Below are the code and all the weights of a small trained network. Each question names an input and a target symbol and asks about switching units off, where a switched-off unit gives its printed mean instead of its output.

import numpy as np


def w(rows, s, z=0):
    codes = np.array(rows[::2]) - 128.0
    scale = np.full(codes.shape[1], s)
    scale[-1] = z or s
    return codes * scale


def f(y):
    return y / 2 * (1 + np.tanh(0.7978845608 * (y + 0.044715 * y**3)))


def softmax(a):
    e = np.exp(a - a.max(-1, keepdims=True))
    return e / e.sum(-1, keepdims=True)


def log_softmax(a):
    a = a - a.max(-1, keepdims=True)
    return a - np.log(np.exp(a).sum(-1, keepdims=True))


def net(x, mask):
    ids = ['ΓΔΨαβζηθλμξπστφ'.index(c) for c in x.split()]
    T = len(ids)
    res = E[ids] + P[:T]
    q, k, v = (res @ M[0].T for M in (Q, K, V))
    z = softmax(np.where(np.tri(T) > 0, q @ k.T / 3**0.5, -1e9)) @ v
    res = res + np.where(mask[0], z, O[0][:, -1]) @ O[0][:, :-1]
    y = f(res @ A[0][:, :-1].T + A[0][:, -1])
    res = res + np.where(mask[1:17], y, B[0][:, -1]) @ B[0][:, :-1]
    return log_softmax(res[-1] @ U[:, :-1].T + U[:, -1])


Q, K, V, O, A, B = {}, {}, {}, {}, {}, {}
E = w([
[170,105,112],'Γ',
[166,101,111],'Δ',
[137,146,108],'Ψ',
[100,142,96],'α',
[125,167,109],'β',
[128,252,211],'ζ',
[109,129,97],'η',
[123,162,109],'θ',
[76,96,79],'λ',
[146,148,113],'μ',
[160,155,118],'ξ',
[98,145,98],'π',
[115,59,86],'σ',
[179,135,120],'τ',
[126,127,103],'φ',
],0.014)
P = w([
[126,113,147],'0',
[174,182,92],'1',
[144,175,1],'2',
[140,136,71],'3',
[54,115,142],'4',
[105,80,248],'5',
[108,143,170],'6',
[178,119,178],'7',
[131,124,55],'8',
[113,113,151],'9',
[70,150,143],'10',
],0.0088)
Q[0] = w([
[172,111,133],'head 1',
[121,80,116],'head 1',
[86,113,253],'head 1',
],0.023)
K[0] = w([
[80,120,116],'head 1',
[108,179,135],'head 1',
[169,151,3],'head 1',
],0.023)
V[0] = w([
[252,8,111],'head 1',
[37,99,66],'head 1',
[215,243,168],'head 1',
],0.016)
O[0] = w([
[80,55,251,181],'head 1',
[60,153,61,245],'head 1',
[249,89,134,2],'head 1',
],0.018,0.0033)
A[0] = w([
[180,118,63,171],'neuron 1',
[79,151,126,174],'neuron 2',
[159,117,129,144],'neuron 3',
[140,113,69,175],'neuron 4',
[77,118,78,139],'neuron 5',
[144,107,50,181],'neuron 6',
[100,41,131,198],'neuron 7',
[175,254,184,70],'neuron 8',
[152,40,136,95],'neuron 9',
[75,117,107,209],'neuron 10',
[196,94,101,254],'neuron 11',
[184,163,47,81],'neuron 12',
[113,77,190,151],'neuron 13',
[104,73,122,137],'neuron 14',
[119,229,204,118],'neuron 15',
[133,120,143,104],'neuron 16',
],0.0087,0.0044)
B[0] = w([
[72,224,192,196],'neuron 1',
[187,131,86,234],'neuron 2',
[153,101,79,150],'neuron 3',
[100,164,146,171],'neuron 4',
[167,167,153,235],'neuron 5',
[80,174,165,187],'neuron 6',
[206,118,129,197],'neuron 7',
[239,123,72,143],'neuron 8',
[78,157,190,156],'neuron 9',
[204,147,124,248],'neuron 10',
[51,64,1,207],'neuron 11',
[139,58,229,201],'neuron 12',
[101,72,106,184],'neuron 13',
[163,154,136,168],'neuron 14',
[209,72,113,153],'neuron 15',
[108,118,118,125],'neuron 16',
],0.014,0.013)
U = w([
[105,124,111,2],'Γ',
[156,115,208,114],'Δ',
[137,166,50,129],'Ψ',
[100,74,3,235],'α',
[134,154,135,135],'β',
[131,167,182,113],'ζ',
[134,48,92,186],'η',
[242,113,130,164],'θ',
[102,98,58,101],'λ',
[103,115,88,153],'μ',
[149,109,203,116],'ξ',
[75,136,132,137],'π',
[139,131,119,147],'σ',
[130,170,193,39],'τ',
[55,125,130,143],'φ',
],0.0064,0.0039)

Each question gives the input, a string of symbols that net reads in full, and the target symbol t.
The units are the heads (3 rows each of Q, K, V and O) and the neurons (one row each of A and B). Each row of codes is followed by its name. A weight is (code - 128) times the scale printed after its matrix; where a second scale follows, it is the last column's (O, A, B and U).
mask holds one flag per unit, heads first, then neurons. A switched-off unit (its flag False) gives its mean, the last column of its rows in O or B, instead of its output. The means were averaged over made-up inputs and are rounded, as every weight is.
A unit's drop is (log p(t) with every unit on - log p(t) with that unit switched off) / (log p(t) with every unit on - log p(t) with every unit switched off).
The circuit of an input: a set's keep is (log p(t) with only the set's units on - log p(t) with every unit switched off) / (log p(t) with every unit on - log p(t) with every unit switched off). Starting from the 12 units with the biggest drops (on a tie, the unit counted first), units are removed one at a time, each time the one whose removal leaves the highest keep (on an exact tie, the one counted first), for as long as the keep stays at least 0.8.
units of the circuit, in order: the units of the circuit, biggest drop first
most important unit: the unit with the biggest drop
top k neurons: the k neurons with the biggest drops, biggest first
drop of u: that unit's drop, to one decimal
input Δ σ λ β θ λ α λ λ λ ξ, target Ψ: units of the circuit, in order : [head 1; neuron 12]
input λ π ξ σ μ τ, target α: units of the circuit, in order : [head 1; neuron 11; neuron 12; neuron 5]
input σ φ ξ λ, target θ: top neuron : [neuron 10]
input σ λ τ, target θ: top 4 neurons : [neuron 10; neuron 2; neuron 11; neuron 15]
input λ Γ τ λ η σ Γ σ θ λ Ψ, target θ: units of the circuit, in order : [neuron 11; neuron 1]
input λ η λ σ ξ λ λ θ η, target Ψ: top 2 neurons : [neuron 12; neuron 2]
input ξ μ σ σ τ ξ σ Δ Γ, target α: top 2 neurons : [neuron 11; neuron 12]
input ζ σ τ π σ β, target η: top 2 neurons : [neuron 1; neuron 13]
input σ Δ σ σ σ Γ ξ, target θ: top 2 neurons : [neuron 15; neuron 11]
input λ τ ξ τ σ Δ σ σ λ, target Δ: top 2 neurons : [neuron 11; neuron 9]
input θ θ Δ ξ σ τ λ φ ξ β ζ, target θ: top 3 neurons : [neuron 15; neuron 11; neuron 8]
input λ φ θ, target Ψ: units of the circuit, in order : [head 1; neuron 2; neuron 5]
input τ φ σ λ σ Δ σ λ σ, target Δ: top 2 neurons : [neuron 11; neuron 9]
input λ φ Ψ σ τ Γ π ξ μ, target ξ: units of the circuit, in order : [head 1]
input ξ σ τ, target α: top 2 neurons : [neuron 11; neuron 5]
input Γ σ σ β σ λ Γ σ λ, target Ψ: top 2 neurons : [neuron 12; neuron 2]
input Γ Γ σ, target ξ: top 2 neurons : [neuron 11; neuron 9]
input ξ Δ σ β μ Ψ α ζ, target θ: top 4 neurons : [neuron 15; neuron 2; neuron 10; neuron 11]
input λ σ σ λ β, target θ: drop of neuron 6 : 0.2
input σ θ Γ σ σ Γ Δ Δ θ, target ξ: most important unit : head 1
input σ λ Ψ, target θ: drop of neuron 5 : 0.2
input σ σ σ θ Δ, target θ: drop of neuron 11 : 1.0
